Below are the code and all the weights of a small trained network. Each question names an input and a target symbol and asks about switching units off, where a switched-off unit gives its printed mean instead of its output.

import numpy as np


def w(rows, s, z=0):
    codes = np.array(rows[::2]) - 128.0
    scale = np.full(codes.shape[1], s)
    scale[-1] = z or s
    return codes * scale


def f(y):
    return y / 2 * (1 + np.tanh(0.7978845608 * (y + 0.044715 * y**3)))


def softmax(a):
    e = np.exp(a - a.max(-1, keepdims=True))
    return e / e.sum(-1, keepdims=True)


def log_softmax(a):
    a = a - a.max(-1, keepdims=True)
    return a - np.log(np.exp(a).sum(-1, keepdims=True))


def net(x, mask):
    ids = ['ΓΔβλμξπτ'.index(c) for c in x.split()]
    T = len(ids)
    res = E[ids] + P[:T]
    u = 0
    for l in range(3):
        q, k, v = (res @ M[l].T for M in (Q, K, V))
        z = softmax(np.where(np.tri(T) > 0, q @ k.T / 2**0.5, -1e9)) @ v
        res = res + np.where(mask[u], z, O[l][:, -1]) @ O[l][:, :-1]
        u += 1
        y = f(res @ A[l][:, :-1].T + A[l][:, -1])
        res = res + np.where(mask[u : u + 4], y, B[l][:, -1]) @ B[l][:, :-1]
        u += 4
    return log_softmax(res[-1] @ U[:, :-1].T + U[:, -1])


Q, K, V, O, A, B = {}, {}, {}, {}, {}, {}
E = w([
[139,112,121],'Γ',
[112,159,106],'Δ',
[89,151,89],'β',
[172,112,137],'λ',
[106,3,126],'μ',
[78,149,91],'ξ',
[165,201,120],'π',
[40,195,218],'τ',
],0.022)
P = w([
[138,65,120],'0',
[140,184,161],'1',
[154,153,175],'2',
[123,44,124],'3',
[125,12,143],'4',
[92,49,118],'5',
[101,20,129],'6',
[131,176,135],'7',
],0.011)
Q[0] = w([
[172,41,254],'L0H1',
[109,83,144],'L0H1',
],0.0055)
K[0] = w([
[220,163,161],'L0H1',
[175,116,252],'L0H1',
],0.0037)
V[0] = w([
[31,96,1],'L0H1',
[108,74,164],'L0H1',
],0.0084)
O[0] = w([
[206,84,238,254],'L0H1',
[95,142,1,141],'L0H1',
],0.0085,0.0053)
A[0] = w([
[183,171,155,130],'L0N1',
[203,53,60,188],'L0N2',
[103,87,240,4],'L0N3',
[203,255,170,254],'L0N4',
],0.0093,0.0029)
B[0] = w([
[219,3,222,143],'L0N1',
[62,204,64,249],'L0N2',
[69,176,159,213],'L0N3',
[93,46,48,252],'L0N4',
],0.007,0.0034)
Q[1] = w([
[246,57,135],'L1H1',
[205,37,84],'L1H1',
],0.011)
K[1] = w([
[133,157,210],'L1H1',
[254,232,149],'L1H1',
],0.0049)
V[1] = w([
[123,211,158],'L1H1',
[254,80,74],'L1H1',
],0.0062)
O[1] = w([
[253,223,17,30],'L1H1',
[91,204,39,4],'L1H1',
],0.0056,0.0019)
A[1] = w([
[249,110,144,171],'L1N1',
[184,215,128,248],'L1N2',
[114,199,155,55],'L1N3',
[60,132,135,93],'L1N4',
],0.013,0.0016)
B[1] = w([
[115,162,110,155],'L1N1',
[232,253,146,101],'L1N2',
[223,162,157,131],'L1N3',
[140,162,114,254],'L1N4',
],0.013,0.0042)
Q[2] = w([
[147,178,213],'L2H1',
[89,228,2],'L2H1',
],0.0045)
K[2] = w([
[235,113,2],'L2H1',
[33,179,47],'L2H1',
],0.0086)
V[2] = w([
[2,160,138],'L2H1',
[175,251,242],'L2H1',
],0.0061)
O[2] = w([
[110,190,216,252],'L2H1',
[83,234,248,14],'L2H1',
],0.013,0.0035)
A[2] = w([
[152,1,190,194],'L2N1',
[44,125,81,126],'L2N2',
[90,236,179,183],'L2N3',
[109,144,106,254],'L2N4',
],0.0091,0.0033)
B[2] = w([
[73,8,139,254],'L2N1',
[254,93,173,194],'L2N2',
[191,141,164,203],'L2N3',
[64,215,21,168],'L2N4',
],0.0078,0.0074)
U = w([
[129,63,239,146],'Γ',
[177,46,226,37],'Δ',
[11,254,187,163],'β',
[165,93,132,47],'λ',
[174,134,106,125],'μ',
[2,101,155,208],'ξ',
[58,195,59,164],'π',
[89,102,181,3],'τ',
],0.0072,0.0049)

Each question gives the input, a string of symbols that net reads in full, and the target symbol t.
The units are the heads (2 rows each of Q, K, V and O) and the neurons (one row each of A and B). Each row of codes is followed by its name. A weight is (code - 128) times the scale printed after its matrix; where a second scale follows, it is the last column's (O, A, B and U).
mask holds one flag per unit, layer by layer, with each layer's heads first. A switched-off unit (its flag False) gives its mean, the last column of its rows in O or B, instead of its output. The means were averaged over made-up inputs and are rounded, as every weight is.
A unit's drop is (log p(t) with every unit on - log p(t) with that unit switched off) / (log p(t) with every unit on - log p(t) with every unit switched off).
The circuit of an input: a set's keep is (log p(t) with only the set's units on - log p(t) with every unit switched off) / (log p(t) with every unit on - log p(t) with every unit switched off). Starting from the 12 units with the biggest drops (on a tie, the unit counted first), units are removed one at a time, each time the one whose removal leaves the highest keep (on an exact tie, the one counted first), for as long as the keep stays at least 0.8.
units of the circuit, in order: the units of the circuit, biggest drop first
unit that matters most: the unit with the biggest drop
top k neurons: the k neurons with the biggest drops, biggest first
top k neurons in layer l: the k neurons of layer l with the biggest drops, biggest first
drop of u: that unit's drop, to one decimal
input λ μ ξ ξ ξ λ, target ξ: top 2 neurons -> (L2N3; L2N1)
input ξ ξ ξ μ ξ ξ β τ, target Γ: units of the circuit, in order -> (L0H1; L2N3)
input ξ π ξ ξ β ξ μ τ, target Γ: unit that matters most -> L0N4
input ξ β β ξ Γ, target ξ: units of the circuit, in order -> (L2N3; L2N2; L2N1)
input λ τ μ, target β: units of the circuit, in order -> (L2H1; L0H1)
input ξ ξ τ ξ λ, target β: top 2 neurons in layer 2 -> (L2N1; L2N2)
input ξ τ ξ μ, target β: top 3 neurons -> (L0N2; L0N3; L2N1)
input λ λ Γ Γ, target μ: top 2 neurons -> (L2N2; L0N2)
input Γ λ β λ τ Γ, target β: top 2 neurons -> (L0N3; L2N1)
input ξ ξ τ Δ, target β: top 2 neurons -> (L0N3; L1N3)
input β τ ξ Γ ξ β τ, target β: top 2 neurons in layer 0 -> (L0N3; L0N1)
input β Γ ξ ξ μ, target ξ: top 2 neurons -> (L0N2; L2N3)
input ξ Δ ξ ξ ξ τ τ π, target β: top 4 neurons -> (L1N1; L0N3; L2N1; L2N2)
input λ Δ Γ τ ξ ξ, target β: units of the circuit, in order -> (L2H1)
input λ ξ τ π, target β: top 2 neurons in layer 0 -> (L0N4; L0N3)
input μ τ τ β, target β: drop of L1H1 -> 0.1
input τ λ β β τ λ ξ, target β: drop of L1N3 -> -0.1
input β λ λ Γ τ, target β: drop of L0N4 -> -0.2
input λ π τ ξ β, target β: drop of L2N1 -> 0.2
input ξ π ξ Γ, target ξ: top neuron in layer 0 -> (L0N4)
input ξ μ ξ β τ λ, target β: top 2 neurons in layer 0 -> (L0N3; L0N2)
